Here is a tiny trained network, its code and every weight. The questions are about switching its units off for an input and a target symbol, where a switched-off unit gives its printed mean instead of its output.

import numpy as np


def w(rows, s, z=0):
    codes = np.array(rows[::2]) - 128.0
    scale = np.full(codes.shape[1], s)
    scale[-1] = z or s
    return codes * scale


def norm(h):
    return h / np.sqrt((h * h).mean(-1, keepdims=True) + 1e-5)


def f(y):
    return y / 2 * (1 + np.tanh(0.7978845608 * (y + 0.044715 * y**3)))


def softmax(a):
    e = np.exp(a - a.max(-1, keepdims=True))
    return e / e.sum(-1, keepdims=True)


def log_softmax(a):
    a = a - a.max(-1, keepdims=True)
    return a - np.log(np.exp(a).sum(-1, keepdims=True))


def net(x, mask):
    ids = ['ΔΞΣΦΨαβεζηθμπτω'.index(c) for c in x.split()]
    T = len(ids)
    res = E[ids] + P[:T]
    q, k, v = (norm(res) @ M[0].T for M in (Q, K, V))
    z = softmax(np.where(np.tri(T) > 0, q @ k.T / 3**0.5, -1e9)) @ v
    res = res + np.where(mask[0], z, O[0][:, -1]) @ O[0][:, :-1]
    y = f(norm(res) @ A[0][:, :-1].T + A[0][:, -1])
    res = res + np.where(mask[1:13], y, B[0][:, -1]) @ B[0][:, :-1]
    return log_softmax(norm(res)[-1] @ U[:, :-1].T + U[:, -1])


Q, K, V, O, A, B = {}, {}, {}, {}, {}, {}
E = w([
[50,150,133,138],'Δ',
[181,87,177,220],'Ξ',
[193,27,197,118],'Σ',
[51,133,115,110],'Φ',
[63,156,105,151],'Ψ',
[207,74,157,165],'α',
[102,151,121,132],'β',
[232,68,149,136],'ε',
[53,142,130,125],'ζ',
[127,147,96,93],'η',
[214,60,177,184],'θ',
[249,37,173,82],'μ',
[188,65,138,105],'π',
[79,150,92,125],'τ',
[81,125,116,72],'ω',
],0.013)
P = w([
[129,170,98,117],'0',
[147,183,142,105],'1',
[118,83,143,124],'2',
[162,129,64,136],'3',
[129,249,198,79],'4',
[110,20,100,158],'5',
[182,185,66,90],'6',
],0.011)
Q[0] = w([
[106,130,192,110],'H1',
[91,6,143,150],'H1',
[156,115,161,138],'H1',
],0.024)
K[0] = w([
[185,197,93,135],'H1',
[131,227,249,78],'H1',
[137,143,84,81],'H1',
],0.018)
V[0] = w([
[112,88,70,9],'H1',
[229,127,105,51],'H1',
[121,139,42,195],'H1',
],0.013)
O[0] = w([
[35,42,42,77,254],'H1',
[174,136,2,135,127],'H1',
[134,88,108,241,132],'H1',
],0.01,0.0077)
A[0] = w([
[103,131,135,163,161],'N1',
[205,85,38,148,71],'N2',
[158,4,127,170,74],'N3',
[130,151,41,103,153],'N4',
[171,141,223,164,17],'N5',
[152,28,130,164,176],'N6',
[129,67,92,177,136],'N7',
[107,75,130,90,73],'N8',
[251,21,123,199,243],'N9',
[151,215,113,63,182],'N10',
[89,213,132,104,255],'N11',
[176,108,99,182,150],'N12',
],0.015,0.003)
B[0] = w([
[146,109,118,120,149],'N1',
[163,153,202,197,198],'N2',
[207,62,122,166,180],'N3',
[133,207,91,113,255],'N4',
[94,199,105,158,157],'N5',
[194,79,108,179,187],'N6',
[158,95,166,135,186],'N7',
[121,138,116,195,212],'N8',
[78,28,129,4,192],'N9',
[145,45,159,133,172],'N10',
[162,83,169,59,178],'N11',
[92,111,205,105,143],'N12',
],0.02,0.0076)
U = w([
[77,176,178,249,128],'Δ',
[73,166,187,108,47],'Ξ',
[197,127,158,109,3],'Σ',
[163,162,101,141,37],'Φ',
[145,151,184,134,41],'Ψ',
[29,55,126,140,40],'α',
[182,170,66,216,26],'β',
[189,90,172,98,72],'ε',
[80,123,7,104,247],'ζ',
[186,151,97,113,120],'η',
[66,84,186,107,113],'θ',
[197,107,105,46,52],'μ',
[226,180,150,147,232],'π',
[141,55,171,138,109],'τ',
[199,38,76,226,195],'ω',
],0.013,0.0024)

Each question gives the input, a string of symbols that net reads in full, and the target symbol t.
The units are the heads (3 rows each of Q, K, V and O) and the neurons (one row each of A and B). Each row of codes is followed by its name. A weight is (code - 128) times the scale printed after its matrix; where a second scale follows, it is the last column's (O, A, B and U).
mask holds one flag per unit, heads first, then neurons. A switched-off unit (its flag False) gives its mean, the last column of its rows in O or B, instead of its output. The means were averaged over made-up inputs and are rounded, as every weight is.
A unit's drop is (log p(t) with every unit on - log p(t) with that unit switched off) / (log p(t) with every unit on - log p(t) with every unit switched off).
The circuit of an input: a set's keep is (log p(t) with only the set's units on - log p(t) with every unit switched off) / (log p(t) with every unit on - log p(t) with every unit switched off). Starting from the 12 units with the biggest drops (on a tie, the unit counted first), units are removed one at a time, each time the one whose removal leaves the highest keep (on an exact tie, the one counted first), for as long as the keep stays at least 0.8.
units of the circuit, in order: the units of the circuit, biggest drop first
k most important neurons: the k neurons with the biggest drops, biggest first
drop of u: that unit's drop, to one decimal
input ζ τ Ψ η, target Δ: units of the circuit, in order => [H1, N5]
input ω Δ ω ε Φ β, target α: units of the circuit, in order => [H1, N2, N3, N8]
input ω Φ Φ Σ ζ τ, target θ: 3 most important neurons => [N4, N3, N6]
input Φ ζ Ψ α τ τ τ, target ω: units of the circuit, in order => [H1, N9, N2]
input ω Σ τ, target μ: 2 most important neurons => [N10, N11]
input Φ Ψ η ω ε, target ω: units of the circuit, in order => [H1, N2]
input η τ Φ θ η τ, target β: 2 most important neurons => [N9, N2]
input ω θ ε ε ε η, target π: units of the circuit, in order => [H1, N2]
input ε Ψ Φ Ψ τ Ψ ω, target Δ: 3 most important neurons => [N9, N5, N4]
input Ψ τ ω Δ, target ζ: units of the circuit, in order => [H1, N9, N10]
input τ ω ω ω Δ, target ζ: units of the circuit, in order => [H1]
input Ψ τ ω Σ Ψ τ, target Δ: units of the circuit, in order => [H1, N5]
input ε Φ ω ζ η, target θ: 2 most important neurons => [N4, N3]
input Ψ Σ ω, target μ: 2 most important neurons => [N10, N4]
input τ ω Ψ τ Ψ Φ ω, target α: 2 most important neurons => [N4, N2]
input Ψ Σ Ψ, target μ: units of the circuit, in order => [H1, N10, N4]
input ω η τ, target β: 3 most important neurons => [N2, N9, N4]
input ω η ω, target β: 2 most important neurons => [N9, N2]
input θ Φ ω, target α: 3 most important neurons => [N4, N2, N8]
input Ψ ζ η ω ε ζ, target π: 4 most important neurons => [N9, N4, N2, N10]
input τ ω α Δ Φ, target Ξ: most important neuron => [N11]
input Ψ Σ Ψ Ψ, target Δ: 2 most important neurons => [N9, N5]
input ω Σ Ψ ω, target Δ: 2 most important neurons => [N9, N5]
input ω τ Ψ ω ω τ, target ζ: most important neuron => [N2]
input τ τ Ψ Σ ω Φ, target ζ: drop of N9 => 0.1
input ω θ ω Ψ, target ζ: drop of H1 => 1.1
input τ Σ π ε ω ζ τ, target θ: drop of N4 => 0.2
input ζ τ Φ, target ω: drop of H1 => 0.2
